Below is a small trained network, with its code and all its weights. Each question gives an input and a target symbol and asks what happens when units are switched off, that is, made to give their printed mean instead of their output.

import numpy as np


def w(rows, s, z=0):
    codes = np.array(rows[::2]) - 128.0
    scale = np.full(codes.shape[1], s)
    scale[-1] = z or s
    return codes * scale


def norm(h):
    return h / np.sqrt((h * h).mean(-1, keepdims=True) + 1e-5)


def f(y):
    return np.maximum(y, 0)


def softmax(a):
    e = np.exp(a - a.max(-1, keepdims=True))
    return e / e.sum(-1, keepdims=True)


def log_softmax(a):
    a = a - a.max(-1, keepdims=True)
    return a - np.log(np.exp(a).sum(-1, keepdims=True))


def net(x, mask):
    ids = ['ΔΛΞΣβεζμπτφψ'.index(c) for c in x.split()]
    T = len(ids)
    res = E[ids] + P[:T]
    u = 0
    for l in range(3):
        q, k, v = (norm(res) @ M[l].T for M in (Q, K, V))
        z = softmax(np.where(np.tri(T) > 0, q @ k.T / 4**0.5, -1e9)) @ v
        res = res + np.where(mask[u], z, O[l][:, -1]) @ O[l][:, :-1]
        u += 1
        y = f(norm(res) @ A[l][:, :-1].T + A[l][:, -1])
        res = res + np.where(mask[u : u + 8], y, B[l][:, -1]) @ B[l][:, :-1]
        u += 8
    return log_softmax(norm(res)[-1] @ U[:, :-1].T + U[:, -1])


Q, K, V, O, A, B = {}, {}, {}, {}, {}, {}
E = w([
[141,103,90,85,108,163,91,81],'Δ',
[93,150,107,119,77,187,131,107],'Λ',
[128,95,78,137,119,114,192,134],'Ξ',
[159,80,80,114,120,180,158,155],'Σ',
[112,146,93,156,130,193,74,182],'β',
[118,97,3,99,118,136,141,107],'ε',
[162,79,139,112,94,118,183,154],'ζ',
[84,149,120,76,158,120,74,65],'μ',
[93,112,244,149,94,161,142,124],'π',
[89,180,133,158,158,155,170,116],'τ',
[148,169,158,192,125,92,151,145],'φ',
[138,60,178,115,164,134,138,157],'ψ',
],0.02)
P = w([
[119,148,114,196,64,122,119,97],'0',
[161,117,116,133,119,113,114,114],'1',
[125,87,159,84,121,118,142,120],'2',
[99,95,105,249,159,142,120,122],'3',
[171,117,111,115,137,110,117,119],'4',
[126,93,157,93,119,126,161,110],'5',
],0.018)
Q[0] = w([
[213,216,104,42,177,120,95,230],'L0H0',
[90,197,147,1,48,108,228,159],'L0H0',
[151,94,94,206,180,96,170,86],'L0H0',
[202,88,153,84,38,226,10,200],'L0H0',
],0.0069)
K[0] = w([
[131,150,49,118,65,148,105,164],'L0H0',
[46,141,90,119,5,148,211,105],'L0H0',
[138,96,143,145,226,113,162,119],'L0H0',
[126,110,135,140,99,156,81,131],'L0H0',
],0.012)
V[0] = w([
[115,165,118,124,51,58,156,108],'L0H0',
[149,2,120,72,199,219,139,85],'L0H0',
[146,122,83,231,169,172,192,91],'L0H0',
[123,211,152,152,129,123,192,135],'L0H0',
],0.0054)
O[0] = w([
[160,59,98,118,166,107,132,131,174],'L0H0',
[1,204,170,140,60,51,146,176,57],'L0H0',
[84,180,65,53,155,106,239,179,254],'L0H0',
[180,173,164,32,141,195,87,165,191],'L0H0',
],0.0063,0.0051)
A[0] = w([
[12,136,156,148,116,183,128,159,9],'L0N0',
[63,76,124,103,120,179,120,135,116],'L0N1',
[151,128,55,142,87,133,128,122,155],'L0N2',
[143,134,146,198,90,158,97,173,114],'L0N3',
[152,115,82,163,99,123,113,154,157],'L0N4',
[123,221,110,133,99,172,93,92,185],'L0N5',
[166,124,152,56,137,127,154,124,138],'L0N6',
[143,129,86,160,130,122,133,98,3],'L0N7',
],0.011,0.0042)
B[0] = w([
[143,95,80,84,70,114,137,171,172],'L0N0',
[146,114,120,118,123,204,151,95,190],'L0N1',
[80,166,164,139,134,145,110,123,255],'L0N2',
[64,106,102,105,213,95,87,97,174],'L0N3',
[101,177,133,148,97,137,121,131,220],'L0N4',
[165,73,152,80,143,109,166,79,194],'L0N5',
[91,131,162,146,93,117,120,157,238],'L0N6',
[120,81,90,135,108,118,9,181,163],'L0N7',
],0.011,0.006)
Q[1] = w([
[187,160,190,30,41,123,1,123],'L1H0',
[77,151,167,195,220,225,108,100],'L1H0',
[227,80,170,133,98,102,118,142],'L1H0',
[124,186,127,64,81,153,116,128],'L1H0',
],0.0064)
K[1] = w([
[120,93,101,176,66,255,112,81],'L1H0',
[164,183,218,87,177,140,166,152],'L1H0',
[96,62,63,122,137,151,150,82],'L1H0',
[121,148,128,154,78,178,45,141],'L1H0',
],0.0076)
V[1] = w([
[85,97,126,173,90,146,129,25],'L1H0',
[130,166,81,4,113,118,73,129],'L1H0',
[194,102,128,115,55,152,142,165],'L1H0',
[147,153,175,92,70,117,57,164],'L1H0',
],0.0041)
O[1] = w([
[210,110,202,1,150,125,102,212,254],'L1H0',
[147,164,21,57,222,96,180,22,70],'L1H0',
[185,120,164,221,108,167,198,88,86],'L1H0',
[121,169,146,124,106,189,167,125,26],'L1H0',
],0.0056,0.0017)
A[1] = w([
[96,2,86,86,99,163,161,179,194],'L1N0',
[125,183,120,75,181,88,41,43,86],'L1N1',
[158,124,162,154,171,25,70,214,61],'L1N2',
[76,128,31,179,109,135,125,188,46],'L1N3',
[220,161,112,210,140,118,32,122,2],'L1N4',
[128,186,54,174,160,16,128,122,169],'L1N5',
[156,151,81,66,87,87,144,139,104],'L1N6',
[67,127,195,145,137,89,129,115,21],'L1N7',
],0.008,0.0031)
B[1] = w([
[107,193,112,193,152,99,95,102,254],'L1N0',
[130,182,173,153,86,90,68,211,171],'L1N1',
[64,160,79,178,59,184,191,175,198],'L1N2',
[172,170,160,14,118,64,115,101,197],'L1N3',
[121,95,100,166,255,234,157,54,189],'L1N4',
[192,88,109,113,98,195,73,102,186],'L1N5',
[133,101,82,226,137,127,106,140,160],'L1N6',
[136,23,94,123,209,139,183,117,144],'L1N7',
],0.0073)
Q[2] = w([
[128,151,172,127,25,155,113,163],'L2H0',
[211,120,135,103,1,155,177,133],'L2H0',
[59,157,134,135,93,190,213,112],'L2H0',
[63,99,160,246,182,168,118,167],'L2H0',
],0.0088)
K[2] = w([
[125,140,76,234,76,207,100,116],'L2H0',
[188,202,55,179,130,175,143,40],'L2H0',
[66,147,126,170,116,201,255,165],'L2H0',
[76,79,219,223,201,158,118,165],'L2H0',
],0.0085)
V[2] = w([
[122,38,253,128,193,100,169,143],'L2H0',
[153,116,172,146,244,91,104,81],'L2H0',
[32,129,76,184,161,202,75,61],'L2H0',
[212,122,92,149,18,166,206,136],'L2H0',
],0.0037)
O[2] = w([
[132,174,210,165,114,135,253,114,31],'L2H0',
[43,78,158,53,133,54,155,126,80],'L2H0',
[135,70,122,90,187,218,156,164,251],'L2H0',
[118,181,81,157,117,88,99,198,146],'L2H0',
],0.0051,0.0028)
A[2] = w([
[138,116,188,75,237,98,105,96,16],'L2N0',
[239,101,105,254,239,200,92,115,3],'L2N1',
[241,90,133,83,105,28,87,156,136],'L2N2',
[91,151,116,184,195,192,100,79,62],'L2N3',
[201,49,184,146,66,32,144,210,68],'L2N4',
[241,172,133,183,133,53,102,205,77],'L2N5',
[224,186,141,99,180,51,132,94,125],'L2N6',
[164,234,56,114,28,127,70,110,47],'L2N7',
],0.0091,0.003)
B[2] = w([
[115,244,86,168,154,112,165,163,152],'L2N0',
[175,75,154,207,156,254,82,250,255],'L2N1',
[161,55,153,193,119,132,93,109,148],'L2N2',
[214,200,167,138,151,133,190,115,222],'L2N3',
[163,172,88,131,159,85,72,74,170],'L2N4',
[113,177,133,121,9,215,209,83,150],'L2N5',
[171,102,60,158,175,87,210,119,155],'L2N6',
[124,91,162,111,162,108,199,158,213],'L2N7',
],0.0094,0.0081)
U = w([
[110,75,221,99,72,113,76,147,250],'Δ',
[182,142,174,36,134,168,117,67,139],'Λ',
[168,2,110,118,69,140,193,108,82],'Ξ',
[75,128,175,46,110,137,162,231,95],'Σ',
[99,224,161,96,182,111,50,149,108],'β',
[115,107,34,83,113,119,69,183,184],'ε',
[115,215,98,158,14,156,108,101,140],'ζ',
[158,136,145,171,158,68,63,60,183],'μ',
[90,128,238,163,196,110,141,88,73],'π',
[159,163,67,116,232,134,198,61,3],'τ',
[142,105,139,184,171,209,105,186,178],'φ',
[30,95,115,223,119,89,122,140,142],'ψ',
],0.01,0.004)

Each question gives the input, a string of symbols that net reads in full, and the target symbol t.
The units are the heads (4 rows each of Q, K, V and O) and the neurons (one row each of A and B). Each row of codes is followed by its name. A weight is (code - 128) times the scale printed after its matrix; where a second scale follows, it is the last column's (O, A, B and U).
mask holds one flag per unit, layer by layer, with each layer's heads first. A switched-off unit (its flag False) gives its mean, the last column of its rows in O or B, instead of its output. The means were averaged over made-up inputs and are rounded, as every weight is.
A unit's drop is (log p(t) with every unit on - log p(t) with that unit switched off) / (log p(t) with every unit on - log p(t) with every unit switched off).
The circuit of an input: a set's keep is (log p(t) with only the set's units on - log p(t) with every unit switched off) / (log p(t) with every unit on - log p(t) with every unit switched off). Starting from the 12 units with the biggest drops (on a tie, the unit counted first), units are removed one at a time, each time the one whose removal leaves the highest keep (on an exact tie, the one counted first), for as long as the keep stays at least 0.8.
units of the circuit, in order: the units of the circuit, biggest drop first
unit that matters most: the unit with the biggest drop
top k neurons: the k neurons with the biggest drops, biggest first
k most important neurons of layer l: the k neurons of layer l with the biggest drops, biggest first
input φ φ μ φ φ φ, target ζ: 4 most important neurons of layer 2 -> (L2N1; L2N4; L2N7; L2N5)
input φ φ ε φ ε φ, target τ: top 3 neurons -> (L2N1; L2N4; L0N2)
input β τ τ Σ, target τ: unit that matters most -> L0H0
input τ μ Δ ε Σ π, target Δ: 2 most important neurons of layer 2 -> (L2N3; L2N1)
input φ Λ ε ε, target ε: units of the circuit, in order -> (L0N7; L1N3)
input φ τ ε Λ τ, target τ: units of the circuit, in order -> (L0N5; L2N1; L0H0)
input φ Δ φ φ Δ, target Δ: top 2 neurons -> (L1N1; L0N2)
input φ ε ε, target τ: units of the circuit, in order -> (L1N0; L2N1)
input ε Ξ Δ ε, target ε: units of the circuit, in order -> (L1N3; L0N7; L1N4)
input ε τ Λ Ξ, target τ: units of the circuit, in order -> (L1N3; L0H0; L2N1)
input β τ ψ Ξ, target ψ: top 2 neurons -> (L0N0; L2N3)
input ε ψ π τ, target ψ: top 3 neurons -> (L0N0; L1N4; L2N3)
input ψ ε ε φ ζ τ, target Σ: units of the circuit, in order -> (L0H0; L0N0)
input φ Ξ ψ ε, target ψ: units of the circuit, in order -> (L0H0)
input Ξ τ μ, target β: units of the circuit, in order -> (L2N0; L1N1)
input μ φ Ξ, target ψ: units of the circuit, in order -> (L0H0; L1N0)
input τ Ξ ε Σ, target ε: top 2 neurons -> (L0N0; L1N3)
input Σ φ ψ τ Λ, target Λ: units of the circuit, in order -> (L0N5; L2N1)
input ε Ξ Σ Σ π, target π: top 4 neurons -> (L0N3; L1N7; L2N1; L1N3)
input Δ ε β μ, target μ: 2 most important neurons of layer 1 -> (L1N2; L1N4)
input Ξ ζ ζ φ φ φ, target ζ: top 4 neurons -> (L1N2; L0N2; L0N3; L2N1)
input Ξ Δ τ φ Λ, target Λ: units of the circuit, in order -> (L2N1; L0N5)
input τ Λ φ ψ, target ψ: top 2 neurons -> (L0N0; L0N3)
input φ τ τ φ ζ, target ζ: unit that matters most -> L1N0
input φ ψ φ φ, target ψ: top 2 neurons -> (L0N3; L0N0)
input φ Ξ φ, target ψ: 3 most important neurons of layer 2 -> (L2N1; L2N3; L2N4)
